Below is a small trained network, with its code and all its weights. Each question gives an input and a class and asks what happens when units are switched off, that is, made to give their printed mean instead of their output.

import numpy as np


def w(rows, s, z=0):
    codes = np.array(rows[::2]) - 128.0
    scale = np.full(codes.shape[1], s)
    scale[-1] = z or s
    return codes * scale


def norm(h):
    return h / np.sqrt((h * h).mean(-1, keepdims=True) + 1e-5)


def f(y):
    return y / 2 * (1 + np.tanh(0.7978845608 * (y + 0.044715 * y**3)))


def log_softmax(a):
    a = a - a.max(-1, keepdims=True)
    return a - np.log(np.exp(a).sum(-1, keepdims=True))


def net(x, mask):
    res = np.array(x, float).reshape(1, 3) / 4 @ E
    u = 0
    for l in range(3):
        y = f(norm(res) @ A[l][:, :-1].T + A[l][:, -1])
        res = res + np.where(mask[u : u + 10], y, B[l][:, -1]) @ B[l][:, :-1]
        u += 10
    return log_softmax(norm(res)[-1] @ U[:, :-1].T + U[:, -1])


A, B = {}, {}
E = w([
[139,51,152,183,78,141],'x0',
[210,251,110,146,113,66],'x1',
[145,185,154,112,182,120],'x2',
],0.0015)
A[0] = w([
[141,125,175,123,140,167,127],'L0N0',
[172,136,99,172,75,66,90],'L0N1',
[202,221,159,121,163,86,9],'L0N2',
[133,195,93,43,148,127,66],'L0N3',
[70,49,93,104,113,163,104],'L0N4',
[94,5,122,171,73,139,95],'L0N5',
[108,137,139,133,125,97,80],'L0N6',
[93,74,177,75,173,196,62],'L0N7',
[132,121,124,124,130,125,130],'L0N8',
[108,135,43,137,47,56,88],'L0N9',
],0.003,0.0015)
B[0] = w([
[114,114,170,169,166,84,129],'L0N0',
[141,182,209,140,68,212,166],'L0N1',
[76,74,37,109,99,208,182],'L0N2',
[25,141,46,141,174,43,155],'L0N3',
[246,55,148,83,62,175,213],'L0N4',
[29,128,6,25,195,145,254],'L0N5',
[144,134,96,128,110,128,104],'L0N6',
[224,123,184,247,94,134,180],'L0N7',
[111,130,129,135,132,150,130],'L0N8',
[139,117,227,86,158,120,162],'L0N9',
],0.0017,0.0014)
A[1] = w([
[113,7,124,139,83,147,93],'L1N0',
[154,170,130,131,20,164,81],'L1N1',
[123,85,139,128,105,95,138],'L1N2',
[209,164,77,205,5,111,67],'L1N3',
[91,205,60,85,165,81,70],'L1N4',
[181,228,105,144,152,95,5],'L1N5',
[162,173,132,78,153,136,98],'L1N6',
[113,15,114,97,83,145,95],'L1N7',
[209,85,238,120,75,177,113],'L1N8',
[101,103,75,171,120,137,147],'L1N9',
],0.0028,0.0016)
B[1] = w([
[172,117,62,103,154,169,242],'L1N0',
[54,151,196,128,96,135,152],'L1N1',
[121,156,113,94,142,147,141],'L1N2',
[115,86,216,142,73,171,185],'L1N3',
[74,83,45,215,142,98,182],'L1N4',
[118,1,98,141,128,164,145],'L1N5',
[82,115,97,167,112,122,128],'L1N6',
[160,96,58,61,115,196,246],'L1N7',
[92,194,69,129,122,101,190],'L1N8',
[148,94,143,168,165,132,155],'L1N9',
],0.0024,0.0012)
A[2] = w([
[185,18,106,71,88,211,48],'L2N0',
[92,200,38,142,144,58,2],'L2N1',
[190,194,156,186,146,90,115],'L2N2',
[102,130,252,178,4,125,22],'L2N3',
[182,179,196,107,208,133,118],'L2N4',
[151,158,71,126,132,146,97],'L2N5',
[91,84,99,148,108,138,158],'L2N6',
[134,199,42,117,157,121,13],'L2N7',
[56,55,173,77,200,131,167],'L2N8',
[142,11,65,76,140,162,117],'L2N9',
],0.0028,0.00092)
B[2] = w([
[126,117,32,136,164,205,240],'L2N0',
[97,82,66,191,135,155,156],'L2N1',
[129,51,127,45,148,172,132],'L2N2',
[196,220,192,197,74,147,180],'L2N3',
[122,19,191,78,106,58,117],'L2N4',
[101,104,145,142,133,156,141],'L2N5',
[152,164,119,129,180,116,157],'L2N6',
[83,57,142,190,102,154,139],'L2N7',
[198,136,174,145,4,101,165],'L2N8',
[227,187,116,185,65,188,248],'L2N9',
],0.0023,0.0018)
U = w([
[21,126,26,200,188,51,161],'0',
[141,219,247,179,35,117,163],'1',
[152,46,226,51,187,66,111],'2',
[215,76,30,73,118,253,172],'3',
[100,159,129,68,102,133,2],'4',
],0.011,0.0072)

Each question gives the input, the list of numbers given to net, and the class t.
The units are the neurons (one row each of A and B). Each row of codes is followed by its name. A weight is (code - 128) times the scale printed after its matrix; where a second scale follows, it is the last column's (A, B and U).
mask holds one flag per neuron, layer by layer. A switched-off neuron (its flag False) gives its mean, the last column of its row in B, instead of its output. The means were averaged over made-up inputs and are rounded, as every weight is.
A unit's drop is (log p(t) with every unit on - log p(t) with that unit switched off) / (log p(t) with every unit on - log p(t) with every unit switched off).
The circuit of an input: a set's keep is (log p(t) with only the set's units on - log p(t) with every unit switched off) / (log p(t) with every unit on - log p(t) with every unit switched off). Starting from the 12 units with the biggest drops (on a tie, the unit counted first), units are removed one at a time, each time the one whose removal leaves the highest keep (on an exact tie, the one counted first), for as long as the keep stays at least 0.8.
circuit, biggest first: the units of the circuit, biggest drop first
most important unit: the unit with the biggest drop
top k neurons: the k neurons with the biggest drops, biggest first
top k neurons in layer l: the k neurons of layer l with the biggest drops, biggest first
drop of u: that unit's drop, to one decimal
input [-6,-5,4], class 2: most important unit -> L0N5
input [-7,-1,-7], class 0: circuit, biggest first -> [L0N3, L1N4]
input [4,1,7], class 1: top 3 neurons -> [L0N5, L1N0, L0N9]
input [-5,-5,7], class 2: top 2 neurons in layer 0 -> [L0N5, L0N7]
input [1,2,-5], class 1: top 2 neurons -> [L0N1, L0N2]
input [-6,-5,3], class 2: top 3 neurons -> [L0N5, L0N7, L1N8]
input [2,3,6], class 0: top 3 neurons in layer 0 -> [L0N4, L0N7, L0N2]
input [-2,-3,7], class 2: top 4 neurons -> [L0N5, L1N8, L0N7, L2N4]
input [-4,3,-7], class 1: top 2 neurons -> [L0N5, L0N1]
input [5,4,-7], class 1: top 2 neurons in layer 0 -> [L0N1, L0N2]
input [-6,-6,3], class 2: drop of L0N2 -> 0.9
input [-4,-6,5], class 2: drop of L0N2 -> 0.2
input [0,5,-6], class 1: drop of L0N9 -> 0.0
input [5,0,5], class 2: top neuron -> [L1N4]
